Here is a tiny trained network, its code and every weight. The questions are about switching its units off for an input and a class, where a switched-off unit gives its printed mean instead of its output.

import numpy as np


def w(rows, s, z=0):
    codes = np.array(rows[::2]) - 128.0
    scale = np.full(codes.shape[1], s)
    scale[-1] = z or s
    return codes * scale


def norm(h):
    return h / np.sqrt((h * h).mean(-1, keepdims=True) + 1e-5)


def f(y):
    return np.maximum(y, 0)


def log_softmax(a):
    a = a - a.max(-1, keepdims=True)
    return a - np.log(np.exp(a).sum(-1, keepdims=True))


def net(x, mask):
    res = np.array(x, float).reshape(1, 4) / 4 @ E
    u = 0
    for l in range(3):
        y = f(norm(res) @ A[l][:, :-1].T + A[l][:, -1])
        res = res + np.where(mask[u : u + 7], y, B[l][:, -1]) @ B[l][:, :-1]
        u += 7
    return log_softmax(norm(res)[-1] @ U[:, :-1].T + U[:, -1])


A, B = {}, {}
E = w([
[79,125,141,46,111,55,74,187,151],'x0',
[125,169,117,77,57,225,255,181,118],'x1',
[182,152,130,92,156,120,114,73,153],'x2',
[138,185,66,192,162,64,109,160,203],'x3',
],0.006)
A[0] = w([
[138,148,79,212,230,88,67,121,149,54],'0.n1',
[113,78,179,241,160,154,117,154,94,32],'0.n2',
[242,172,137,179,214,155,138,1,152,189],'0.n3',
[159,147,125,87,193,118,127,77,164,125],'0.n4',
[64,128,142,176,75,133,137,177,111,4],'0.n5',
[165,192,32,175,197,27,151,87,238,60],'0.n6',
[188,93,180,59,39,178,190,108,142,92],'0.n7',
],0.0049,0.0025)
B[0] = w([
[109,42,185,157,40,82,175,182,76,222],'0.n1',
[101,163,60,224,104,97,68,104,97,165],'0.n2',
[209,123,16,58,200,58,100,94,212,254],'0.n3',
[220,84,130,146,206,138,130,175,166,176],'0.n4',
[123,93,119,113,212,118,117,112,171,149],'0.n5',
[239,120,224,73,254,124,201,128,136,233],'0.n6',
[140,132,163,118,81,178,101,184,21,229],'0.n7',
],0.0047,0.0051)
A[1] = w([
[203,155,111,148,178,138,105,62,173,232],'1.n1',
[157,166,90,172,111,196,217,138,140,36],'1.n2',
[155,113,126,133,158,137,102,2,131,203],'1.n3',
[86,153,65,178,124,105,111,152,158,88],'1.n4',
[182,120,133,109,139,162,112,96,86,3],'1.n5',
[160,168,108,116,125,191,135,151,137,68],'1.n6',
[110,151,145,132,134,105,149,163,195,84],'1.n7',
],0.011,0.0017)
B[1] = w([
[165,53,30,104,225,73,132,147,173,253],'1.n1',
[135,132,202,65,139,165,36,1,91,213],'1.n2',
[189,159,66,122,187,54,219,163,124,219],'1.n3',
[140,62,96,96,161,182,74,95,202,154],'1.n4',
[96,131,133,87,135,85,98,97,121,187],'1.n5',
[80,201,162,134,93,85,130,136,106,189],'1.n6',
[158,108,104,65,192,107,165,141,84,167],'1.n7',
],0.0084,0.0082)
A[2] = w([
[145,70,136,192,111,122,54,128,180,84],'2.n1',
[206,135,160,175,182,121,123,98,114,196],'2.n2',
[115,70,129,211,149,148,108,69,78,193],'2.n3',
[174,146,103,166,142,153,149,92,128,105],'2.n4',
[113,113,142,143,130,83,87,165,111,88],'2.n5',
[116,181,85,141,101,149,254,207,122,2],'2.n6',
[138,194,143,161,113,174,201,91,112,18],'2.n7',
],0.0089,0.0015)
B[2] = w([
[101,179,130,165,72,188,161,116,108,172],'2.n1',
[172,86,84,128,160,47,185,177,131,253],'2.n2',
[108,160,110,218,73,84,186,220,199,180],'2.n3',
[167,110,80,130,169,79,143,143,146,166],'2.n4',
[178,144,115,102,129,159,157,106,96,182],'2.n5',
[103,136,105,254,125,73,201,144,149,143],'2.n6',
[118,142,159,67,166,101,75,107,96,159],'2.n7',
],0.0085,0.0052)
U = w([
[196,67,38,98,222,52,152,140,198,205],'0',
[87,170,215,47,110,182,91,49,65,139],'1',
[100,128,96,229,88,254,69,75,243,3],'2',
[68,164,126,216,50,91,219,187,119,87],'3',
],0.0099,0.0053)

Each question gives the input, the list of numbers given to net, and the class t.
The units are the neurons (one row each of A and B). Each row of codes is followed by its name. A weight is (code - 128) times the scale printed after its matrix; where a second scale follows, it is the last column's (A, B and U).
mask holds one flag per neuron, layer by layer. A switched-off neuron (its flag False) gives its mean, the last column of its row in B, instead of its output. The means were averaged over made-up inputs and are rounded, as every weight is.
A unit's drop is (log p(t) with every unit on - log p(t) with that unit switched off) / (log p(t) with every unit on - log p(t) with every unit switched off).
The circuit of an input: a set's keep is (log p(t) with only the set's units on - log p(t) with every unit switched off) / (log p(t) with every unit on - log p(t) with every unit switched off). Starting from the 12 units with the biggest drops (on a tie, the unit counted first), units are removed one at a time, each time the one whose removal leaves the highest keep (on an exact tie, the one counted first), for as long as the keep stays at least 0.8.
units of the circuit, in order: the units of the circuit, biggest drop first
top k neurons: the k neurons with the biggest drops, biggest first
top k neurons in layer l: the k neurons of layer l with the biggest drops, biggest first
input [2,-1,1,-3], class 1: units of the circuit, in order => [0.n3, 1.n1, 1.n3]
input [7,6,-2,3], class 3: units of the circuit, in order => [1.n1, 2.n6]
input [4,8,-8,-4], class 1: units of the circuit, in order => [1.n2, 1.n1]
input [-8,6,-8,6], class 1: units of the circuit, in order => [1.n2]
input [5,7,-1,-4], class 1: units of the circuit, in order => [1.n3, 1.n1]
input [8,-6,-1,-8], class 1: units of the circuit, in order => [1.n1, 0.n3]
input [1,-1,-4,0], class 2: top 2 neurons => [1.n4, 0.n3]
input [-2,-2,-4,1], class 3: top 2 neurons in layer 2 => [2.n3, 2.n1]
input [-5,3,-7,3], class 2: top 2 neurons => [1.n4, 0.n6]
input [7,6,2,0], class 3: top 2 neurons => [1.n2, 2.n6]
input [6,-6,-6,-8], class 3: top 3 neurons => [2.n3, 1.n2, 0.n3]
input [5,-5,-3,-6], class 1: top 2 neurons in layer 1 => [1.n1, 1.n3]
input [-3,-6,-7,2], class 3: top 2 neurons in layer 2 => [2.n1, 2.n3]
input [4,1,8,-6], class 1: top 2 neurons in layer 0 => [0.n7, 0.n3]
